Below is a small trained network, with its code and all its weights. Each question gives an input and a target symbol and asks what happens when units are switched off, that is, made to give their printed mean instead of their output.

import numpy as np


def w(rows, s, z=0):
    codes = np.array(rows[::2]) - 128.0
    scale = np.full(codes.shape[1], s)
    scale[-1] = z or s
    return codes * scale


def norm(h):
    return h / np.sqrt((h * h).mean(-1, keepdims=True) + 1e-5)


def f(y):
    return np.maximum(y, 0)


def softmax(a):
    e = np.exp(a - a.max(-1, keepdims=True))
    return e / e.sum(-1, keepdims=True)


def log_softmax(a):
    a = a - a.max(-1, keepdims=True)
    return a - np.log(np.exp(a).sum(-1, keepdims=True))


def net(x, mask):
    ids = ['ΛΠαετφψ'.index(c) for c in x.split()]
    T = len(ids)
    res = E[ids] + P[:T]
    q, k, v = (norm(res) @ M[0].T for M in (Q, K, V))
    z = softmax(np.where(np.tri(T) > 0, q @ k.T / 2**0.5, -1e9)) @ v
    res = res + np.where(mask[0], z, O[0][:, -1]) @ O[0][:, :-1]
    y = f(norm(res) @ A[0][:, :-1].T + A[0][:, -1])
    res = res + np.where(mask[1:13], y, B[0][:, -1]) @ B[0][:, :-1]
    return log_softmax(norm(res)[-1] @ U[:, :-1].T + U[:, -1])


Q, K, V, O, A, B = {}, {}, {}, {}, {}, {}
E = w([
[115,200,103],'Λ',
[10,126,129],'Π',
[158,73,130],'α',
[85,108,209],'ε',
[204,138,77],'τ',
[79,122,41],'φ',
[102,16,153],'ψ',
],0.012)
P = w([
[245,216,71],'0',
[111,15,111],'1',
[197,184,79],'2',
[84,2,158],'3',
[110,137,51],'4',
[71,4,174],'5',
[115,123,41],'6',
],0.0043)
Q[0] = w([
[252,90,69],'h0',
[1,89,142],'h0',
],0.02)
K[0] = w([
[216,52,58],'h0',
[2,120,216],'h0',
],0.019)
V[0] = w([
[137,1,93],'h0',
[87,91,224],'h0',
],0.0052)
O[0] = w([
[237,119,14,247],'h0',
[180,232,253,221],'h0',
],0.0041,0.0014)
A[0] = w([
[102,154,117,140],'n0',
[168,10,110,121],'n1',
[154,42,178,37],'n2',
[185,69,174,4],'n3',
[116,4,117,212],'n4',
[107,95,69,21],'n5',
[100,183,98,165],'n6',
[170,91,94,54],'n7',
[158,214,118,60],'n8',
[57,42,99,127],'n9',
[102,144,78,113],'n10',
[36,92,140,200],'n11',
],0.016,0.0046)
B[0] = w([
[145,105,134,162],'n0',
[147,214,110,233],'n1',
[112,57,91,176],'n2',
[104,50,97,158],'n3',
[107,133,230,254],'n4',
[166,60,89,161],'n5',
[172,89,134,186],'n6',
[95,90,81,174],'n7',
[45,126,152,150],'n8',
[4,139,74,219],'n9',
[189,138,141,175],'n10',
[235,138,140,235],'n11',
],0.034,0.0098)
U = w([
[121,3,221,31],'Λ',
[150,151,114,161],'Π',
[126,253,121,193],'α',
[155,202,242,107],'ε',
[126,168,8,110],'τ',
[127,46,48,75],'φ',
[82,107,123,254],'ψ',
],0.017,0.0065)

Each question gives the input, a string of symbols that net reads in full, and the target symbol t.
The units are the heads (2 rows each of Q, K, V and O) and the neurons (one row each of A and B). Each row of codes is followed by its name. A weight is (code - 128) times the scale printed after its matrix; where a second scale follows, it is the last column's (O, A, B and U).
mask holds one flag per unit, heads first, then neurons. A switched-off unit (its flag False) gives its mean, the last column of its rows in O or B, instead of its output. The means were averaged over made-up inputs and are rounded, as every weight is.
A unit's drop is (log p(t) with every unit on - log p(t) with that unit switched off) / (log p(t) with every unit on - log p(t) with every unit switched off).
The circuit of an input: a set's keep is (log p(t) with only the set's units on - log p(t) with every unit switched off) / (log p(t) with every unit on - log p(t) with every unit switched off). Starting from the 12 units with the biggest drops (on a tie, the unit counted first), units are removed one at a time, each time the one whose removal leaves the highest keep (on an exact tie, the one counted first), for as long as the keep stays at least 0.8.
units of the circuit, in order: the units of the circuit, biggest drop first
most important unit: the unit with the biggest drop
top k neurons: the k neurons with the biggest drops, biggest first
drop when u is switched off: that unit's drop, to one decimal
input ψ τ φ, target φ: top 2 neurons -> (n1 n11)
input Π τ ψ ψ Λ τ α, target α: most important unit -> n1
input ε ψ φ, target φ: units of the circuit, in order -> (n4 n1)
input Λ ψ Π Π ψ φ, target ε: top 4 neurons -> (n4 n2 n11 n7)
input α ε ε α Π Π, target ε: top 2 neurons -> (n11 n1)
input Λ Π τ ψ ψ, target ψ: top 3 neurons -> (n9 n2 n4)
input Λ Π ε Π ψ φ, target ε: top 3 neurons -> (n4 n2 n7)
input α Λ τ α ψ φ, target ψ: top 4 neurons -> (n9 n4 n5 n7)
input φ Λ α, target α: top 3 neurons -> (n1 n4 n9)
input ε α Λ, target Λ: drop when n9 is switched off -> 0.2
input Λ α ψ, target ψ: drop when n10 is switched off -> 0.0
input Λ ε Λ Λ Π φ τ, target τ: drop when n11 is switched off -> 0.6
